Below are the code and all the weights of a small trained network. Each question names an input and a class and asks about switching units off, where a switched-off unit gives its printed mean instead of its output.

import numpy as np


def w(rows, s, z=0):
    codes = np.array(rows[::2]) - 128.0
    scale = np.full(codes.shape[1], s)
    scale[-1] = z or s
    return codes * scale


def f(y):
    return y / 2 * (1 + np.tanh(0.7978845608 * (y + 0.044715 * y**3)))


def log_softmax(a):
    a = a - a.max(-1, keepdims=True)
    return a - np.log(np.exp(a).sum(-1, keepdims=True))


def net(x, mask):
    res = np.array(x, float).reshape(1, 5) / 4 @ E
    y = f(res @ A[0][:, :-1].T + A[0][:, -1])
    res = res + np.where(mask, y, B[0][:, -1]) @ B[0][:, :-1]
    return log_softmax(res[-1] @ U[:, :-1].T + U[:, -1])


A, B = {}, {}
E = w([
[212,190,177,105,81],'x0',
[124,169,53,248,63],'x1',
[196,32,85,171,110],'x2',
[146,124,52,71,77],'x3',
[215,200,118,112,222],'x4',
],0.011)
A[0] = w([
[176,149,109,72,160,179],'neuron 1',
[89,67,217,76,84,214],'neuron 2',
[146,206,81,110,228,167],'neuron 3',
[80,74,1,185,90,208],'neuron 4',
[106,94,52,191,43,186],'neuron 5',
[114,37,63,205,174,123],'neuron 6',
[211,202,206,190,158,174],'neuron 7',
[83,69,89,242,54,169],'neuron 8',
[143,190,144,177,160,132],'neuron 9',
[32,119,231,86,104,157],'neuron 10',
[9,143,92,65,202,147],'neuron 11',
[254,66,164,43,97,106],'neuron 12',
[85,161,111,160,121,67],'neuron 13',
[103,223,91,162,47,137],'neuron 14',
[192,175,111,73,184,255],'neuron 15',
[154,90,65,165,40,154],'neuron 16',
[189,168,114,87,84,199],'neuron 17',
[83,157,115,171,54,127],'neuron 18',
[144,198,154,192,194,145],'neuron 19',
[192,176,163,157,104,174],'neuron 20',
[99,17,125,147,145,163],'neuron 21',
[17,144,172,72,170,244],'neuron 22',
[156,220,170,136,156,139],'neuron 23',
],0.0092,0.0059)
B[0] = w([
[136,92,98,70,167,189],'neuron 1',
[156,121,235,162,119,221],'neuron 2',
[55,157,72,70,157,214],'neuron 3',
[165,91,81,175,58,251],'neuron 4',
[162,136,113,158,78,238],'neuron 5',
[128,89,112,179,146,203],'neuron 6',
[159,227,114,167,236,220],'neuron 7',
[186,130,113,165,99,250],'neuron 8',
[83,219,102,175,149,171],'neuron 9',
[92,140,236,158,97,226],'neuron 10',
[54,71,124,87,69,218],'neuron 11',
[211,77,174,80,181,203],'neuron 12',
[179,130,137,105,116,142],'neuron 13',
[152,244,102,61,39,201],'neuron 14',
[112,118,103,62,188,235],'neuron 15',
[194,142,107,143,114,214],'neuron 16',
[152,144,133,15,159,196],'neuron 17',
[148,150,141,126,43,185],'neuron 18',
[63,167,106,163,175,194],'neuron 19',
[162,161,94,112,164,188],'neuron 20',
[111,61,156,185,181,198],'neuron 21',
[1,110,169,127,92,252],'neuron 22',
[114,155,123,164,195,196],'neuron 23',
],0.0089,0.012)
U = w([
[189,31,58,220,127,145],'0',
[255,79,153,1,191,199],'1',
[70,116,246,131,92,213],'2',
[123,211,66,115,228,123],'3',
[51,81,45,10,134,100],'4',
[200,196,36,82,24,1],'5',
],0.0082,0.0016)

Each question gives the input, the list of numbers given to net, and the class t.
The units are the neurons (one row each of A and B). Each row of codes is followed by its name. A weight is (code - 128) times the scale printed after its matrix; where a second scale follows, it is the last column's (A, B and U).
mask holds one flag per neuron, in row order. A switched-off neuron (its flag False) gives its mean, the last column of its row in B, instead of its output. The means were averaged over made-up inputs and are rounded, as every weight is.
A unit's drop is (log p(t) with every unit on - log p(t) with that unit switched off) / (log p(t) with every unit on - log p(t) with every unit switched off).
The circuit of an input: a set's keep is (log p(t) with only the set's units on - log p(t) with every unit switched off) / (log p(t) with every unit on - log p(t) with every unit switched off). Starting from the 12 units with the biggest drops (on a tie, the unit counted first), units are removed one at a time, each time the one whose removal leaves the highest keep (on an exact tie, the one counted first), for as long as the keep stays at least 0.8.
circuit, biggest first: the units of the circuit, biggest drop first
k most important neurons: the k neurons with the biggest drops, biggest first
drop when u is switched off: that unit's drop, to one decimal
input [7,1,-7,-4,-2], class 3: circuit, biggest first -> neuron 7
input [-3,-2,-8,0,6], class 4: 3 most important neurons -> neuron 11; neuron 22; neuron 3
input [3,-8,0,0,-3], class 2: 3 most important neurons -> neuron 10; neuron 22; neuron 2
input [-1,-4,-3,1,0], class 2: 2 most important neurons -> neuron 10; neuron 2
input [0,-6,2,-4,1], class 2: circuit, biggest first -> neuron 17; neuron 22
input [-4,0,-2,3,-6], class 2: 4 most important neurons -> neuron 10; neuron 22; neuron 2; neuron 11
input [1,0,8,-1,3], class 1: 2 most important neurons -> neuron 12; neuron 22
input [6,4,7,2,3], class 1: 2 most important neurons -> neuron 12; neuron 17
input [-8,-2,-4,-4,8], class 4: 2 most important neurons -> neuron 11; neuron 22
input [1,-5,-6,0,4], class 4: 2 most important neurons -> neuron 11; neuron 22
input [-2,3,-3,5,4], class 4: drop when neuron 22 is switched off -> -0.2
input [4,-3,-3,7,-4], class 1: drop when neuron 12 is switched off -> 0.5
